Below is a small trained network, with its code and all its weights. Each question gives an input and a target symbol and asks what happens when units are switched off, that is, made to give their printed mean instead of their output.

import numpy as np


def w(rows, s, z=0):
    codes = np.array(rows[::2]) - 128.0
    scale = np.full(codes.shape[1], s)
    scale[-1] = z or s
    return codes * scale


def norm(h):
    return h / np.sqrt((h * h).mean(-1, keepdims=True) + 1e-5)


def f(y):
    return y / 2 * (1 + np.tanh(0.7978845608 * (y + 0.044715 * y**3)))


def softmax(a):
    e = np.exp(a - a.max(-1, keepdims=True))
    return e / e.sum(-1, keepdims=True)


def log_softmax(a):
    a = a - a.max(-1, keepdims=True)
    return a - np.log(np.exp(a).sum(-1, keepdims=True))


def net(x, mask):
    ids = ['αβγδζηθλμξπστφψω'.index(c) for c in x.split()]
    T = len(ids)
    res = E[ids] + P[:T]
    u = 0
    for l in range(3):
        q, k, v = (norm(res) @ M[l].T for M in (Q, K, V))
        z = softmax(np.where(np.tri(T) > 0, q @ k.T / 3**0.5, -1e9)) @ v
        res = res + np.where(mask[u], z, O[l][:, -1]) @ O[l][:, :-1]
        u += 1
        y = f(norm(res) @ A[l][:, :-1].T + A[l][:, -1])
        res = res + np.where(mask[u : u + 4], y, B[l][:, -1]) @ B[l][:, :-1]
        u += 4
    return log_softmax(norm(res)[-1] @ U[:, :-1].T + U[:, -1])


Q, K, V, O, A, B = {}, {}, {}, {}, {}, {}
E = w([
[159,34,158,158,138,93,131,145,84,125,110],'α',
[154,111,114,218,158,167,143,121,157,196,85],'β',
[212,156,138,135,131,82,117,110,150,144,82],'γ',
[126,29,123,87,145,76,171,113,94,130,122],'δ',
[151,128,110,146,78,94,163,59,135,196,122],'ζ',
[133,140,116,234,111,66,117,84,77,139,120],'η',
[168,140,208,238,87,146,124,115,95,163,76],'θ',
[228,185,143,98,150,101,113,126,44,212,100],'λ',
[155,90,202,63,96,155,196,80,132,164,92],'μ',
[118,153,221,219,152,195,179,136,82,214,60],'ξ',
[91,162,232,106,137,94,173,142,202,83,98],'π',
[110,108,102,160,113,121,189,66,154,74,36],'σ',
[151,152,183,33,54,76,79,90,125,109,103],'τ',
[76,141,94,63,156,159,160,100,111,211,150],'φ',
[110,122,185,23,210,196,175,128,162,170,146],'ψ',
[152,210,123,147,95,252,87,115,132,92,115],'ω',
],0.018)
P = w([
[84,101,32,131,187,64,67,157,168,200,108],'0',
[92,119,64,109,120,85,150,186,33,157,1],'1',
[85,145,75,110,90,112,140,163,19,138,7],'2',
[116,166,119,119,104,77,181,127,28,96,103],'3',
[136,207,155,162,96,82,172,106,18,57,130],'4',
[141,209,159,150,99,94,205,94,25,46,174],'5',
[167,239,180,168,94,103,229,66,19,54,230],'6',
],0.0068)
Q[0] = w([
[126,169,110,108,89,251,120,100,106,99,118],'L0H0',
[178,173,188,143,155,106,246,61,34,182,117],'L0H0',
[59,161,164,86,87,98,135,129,70,142,2],'L0H0',
],0.0089)
K[0] = w([
[126,123,61,131,165,111,23,158,158,101,141],'L0H0',
[121,254,132,120,106,231,179,80,73,25,177],'L0H0',
[78,166,74,73,126,197,67,91,129,81,136],'L0H0',
],0.0075)
V[0] = w([
[153,162,55,148,151,153,176,1,135,93,107],'L0H0',
[105,167,110,156,119,107,103,144,130,19,53],'L0H0',
[232,42,90,209,108,95,58,107,206,120,97],'L0H0',
],0.0067)
O[0] = w([
[127,140,162,157,200,43,186,70,81,81,119,254],'L0H0',
[29,112,123,118,91,107,252,202,151,113,141,184],'L0H0',
[206,120,132,114,175,126,170,113,137,162,219,53],'L0H0',
],0.012,0.0048)
A[0] = w([
[173,186,82,218,45,90,141,123,113,162,146,135],'L0N0',
[163,139,232,171,158,55,91,148,128,113,47,124],'L0N1',
[122,88,123,134,173,67,119,157,93,201,138,255],'L0N2',
[173,132,2,197,108,82,206,85,136,88,143,147],'L0N3',
],0.006,0.0025)
B[0] = w([
[51,40,144,20,2,187,203,245,18,204,89,208],'L0N0',
[98,81,85,70,60,53,155,30,16,197,140,240],'L0N1',
[36,116,30,179,13,94,195,221,146,152,39,207],'L0N2',
[122,90,146,95,216,56,21,144,134,150,159,255],'L0N3',
],0.0084,0.0051)
Q[1] = w([
[201,138,96,165,154,196,97,165,165,72,254],'L1H0',
[112,152,62,108,116,158,113,214,114,61,186],'L1H0',
[135,185,120,128,139,245,170,145,48,49,120],'L1H0',
],0.0072)
K[1] = w([
[149,2,118,140,163,22,122,168,188,171,28],'L1H0',
[208,105,89,98,73,188,148,142,194,204,86],'L1H0',
[156,129,163,169,151,111,91,108,223,135,201],'L1H0',
],0.0091)
V[1] = w([
[130,141,170,130,162,105,114,124,213,138,117],'L1H0',
[224,9,185,95,50,254,170,92,138,145,121],'L1H0',
[139,222,215,53,177,169,120,178,59,217,189],'L1H0',
],0.0061)
O[1] = w([
[130,174,230,85,128,77,127,169,211,209,64,33],'L1H0',
[232,72,139,42,139,167,248,48,95,95,126,3],'L1H0',
[127,1,228,98,98,156,38,117,77,118,91,173],'L1H0',
],0.009,0.0038)
A[1] = w([
[133,163,59,192,175,204,205,1,158,173,87,2],'L1N0',
[91,6,123,124,136,122,32,136,116,127,156,5],'L1N1',
[90,116,138,95,28,131,59,162,92,105,60,133],'L1N2',
[122,34,73,198,144,158,128,116,125,8,96,120],'L1N3',
],0.0061,0.0028)
B[1] = w([
[77,255,94,36,63,112,84,96,123,108,107,126],'L1N0',
[144,132,225,84,136,140,204,71,57,174,66,138],'L1N1',
[80,130,166,59,196,132,139,204,179,129,210,255],'L1N2',
[127,174,147,30,84,104,99,106,116,247,207,152],'L1N3',
],0.0096,0.0062)
Q[2] = w([
[1,109,131,33,46,93,137,106,58,61,49],'L2H0',
[161,133,88,95,190,229,47,124,195,102,108],'L2H0',
[31,194,124,78,99,186,179,200,104,83,91],'L2H0',
],0.0078)
K[2] = w([
[91,212,183,141,194,254,140,133,52,78,230],'L2H0',
[121,40,101,134,145,182,136,154,215,206,94],'L2H0',
[125,210,128,119,183,187,93,110,196,82,166],'L2H0',
],0.0088)
V[2] = w([
[101,70,172,147,218,171,145,158,105,162,107],'L2H0',
[115,168,44,186,138,161,103,162,70,153,173],'L2H0',
[121,152,119,197,135,127,179,84,175,120,9],'L2H0',
],0.012)
O[2] = w([
[170,123,227,210,248,82,111,113,120,93,139,255],'L2H0',
[142,174,96,116,151,201,103,56,138,66,222,164],'L2H0',
[61,73,102,89,231,95,146,134,48,88,78,42],'L2H0',
],0.015,0.004)
A[2] = w([
[192,99,229,84,147,168,147,52,31,91,156,4],'L2N0',
[105,209,165,76,65,206,149,167,223,88,69,37],'L2N1',
[92,150,173,98,99,179,52,111,98,199,139,168],'L2N2',
[79,91,102,166,113,114,2,146,97,167,92,247],'L2N3',
],0.0081,0.0032)
B[2] = w([
[89,115,63,149,168,216,89,209,119,205,113,227],'L2N0',
[106,74,38,255,81,134,144,189,115,158,96,155],'L2N1',
[179,192,193,83,169,51,91,155,86,51,141,213],'L2N2',
[119,121,135,96,88,128,45,70,235,83,47,253],'L2N3',
],0.012,0.0049)
U = w([
[205,145,180,105,128,145,75,142,88,193,217,31],'α',
[153,112,114,44,71,164,139,91,75,161,62,188],'β',
[113,142,89,155,204,66,232,144,77,75,100,134],'γ',
[99,69,114,133,194,213,76,165,67,139,108,100],'δ',
[122,131,53,218,110,75,98,126,136,142,224,9],'ζ',
[141,134,224,138,164,78,86,114,183,117,82,123],'η',
[141,132,122,110,25,109,160,207,193,172,121,66],'θ',
[41,129,145,46,118,145,149,239,151,121,65,45],'λ',
[152,63,118,177,133,161,209,176,108,198,172,104],'μ',
[135,143,37,19,165,140,173,136,157,141,171,251],'ξ',
[94,163,172,158,106,137,157,146,130,68,199,192],'π',
[198,160,114,181,162,42,193,191,179,179,166,127],'σ',
[91,173,116,81,165,139,81,77,110,10,105,76],'τ',
[244,119,126,149,76,134,179,88,196,100,169,233],'φ',
[162,132,45,160,96,91,115,28,120,163,144,234],'ψ',
[154,133,108,110,218,176,144,73,154,124,200,230],'ω',
],0.012,0.0028)

Each question gives the input, a string of symbols that net reads in full, and the target symbol t.
The units are the heads (3 rows each of Q, K, V and O) and the neurons (one row each of A and B). Each row of codes is followed by its name. A weight is (code - 128) times the scale printed after its matrix; where a second scale follows, it is the last column's (O, A, B and U).
mask holds one flag per unit, layer by layer, with each layer's heads first. A switched-off unit (its flag False) gives its mean, the last column of its rows in O or B, instead of its output. The means were averaged over made-up inputs and are rounded, as every weight is.
A unit's drop is (log p(t) with every unit on - log p(t) with that unit switched off) / (log p(t) with every unit on - log p(t) with every unit switched off).
The circuit of an input: a set's keep is (log p(t) with only the set's units on - log p(t) with every unit switched off) / (log p(t) with every unit on - log p(t) with every unit switched off). Starting from the 12 units with the biggest drops (on a tie, the unit counted first), units are removed one at a time, each time the one whose removal leaves the highest keep (on an exact tie, the one counted first), for as long as the keep stays at least 0.8.
circuit, biggest first: the units of the circuit, biggest drop first
most important unit: the unit with the biggest drop
k most important neurons: the k neurons with the biggest drops, biggest first
k most important neurons of layer l: the k neurons of layer l with the biggest drops, biggest first
input ζ λ α δ, target α: 2 most important neurons of layer 1 => (L1N3, L1N1)
input ζ ω ψ η, target π: circuit, biggest first => (L2H0, L0H0, L1N3)
input ξ μ δ, target δ: circuit, biggest first => (L0H0, L2N0, L1H0)
input η λ β ω μ, target ω: circuit, biggest first => (L2H0, L0N1)
input ζ π λ λ, target λ: 3 most important neurons of layer 0 => (L0N2, L0N0, L0N3)
input δ ζ ζ β ζ ψ σ, target η: circuit, biggest first => (L2H0)
input ζ γ β γ σ μ θ, target γ: circuit, biggest first => (L0H0, L2H0)
input λ γ ψ π μ β λ, target β: circuit, biggest first => (L0N3, L0N0, L0H0)
input ψ ψ π δ λ ξ, target δ: circuit, biggest first => (L2N0, L2H0, L0H0)
input μ μ δ, target β: circuit, biggest first => (L1H0, L0H0)
input δ γ γ, target ξ: circuit, biggest first => (L1H0, L2H0)
input π φ φ μ, target τ: circuit, biggest first => (L0H0, L2H0)
input λ δ ψ β, target η: circuit, biggest first => (L2H0, L0H0, L1N2)
input η τ μ, target θ: circuit, biggest first => (L2H0, L1N2)
input σ η ζ, target γ: circuit, biggest first => (L0H0)
input γ ξ γ ξ ζ μ, target δ: 3 most important neurons => (L2N0, L1N2, L0N2)
input τ θ ξ ζ π γ μ, target λ: 3 most important neurons of layer 0 => (L0N3, L0N0, L0N2)
input α σ σ ζ μ μ ψ, target η: circuit, biggest first => (L2H0, L0H0)
input ω σ π σ, target η: 2 most important neurons => (L0N2, L0N3)
input ω ζ γ π β, target η: most important unit => L1H0
input η λ η η, target α: 2 most important neurons of layer 0 => (L0N3, L0N0)
input η μ ω, target ω: 2 most important neurons => (L0N1, L0N2)
input λ π ω λ τ ψ, target φ: 2 most important neurons of layer 1 => (L1N3, L1N2)
input μ ψ ω ψ ξ, target λ: 3 most important neurons of layer 0 => (L0N3, L0N0, L0N1)
input α ζ ξ η β, target δ: 2 most important neurons => (L0N0, L2N0)
input γ ω σ θ λ ξ, target α: 2 most important neurons => (L0N2, L2N0)
input ζ θ ζ γ, target μ: 2 most important neurons of layer 0 => (L0N0, L0N3)
input γ θ θ λ α δ, target α: most important neuron of layer 1 => (L1N3)
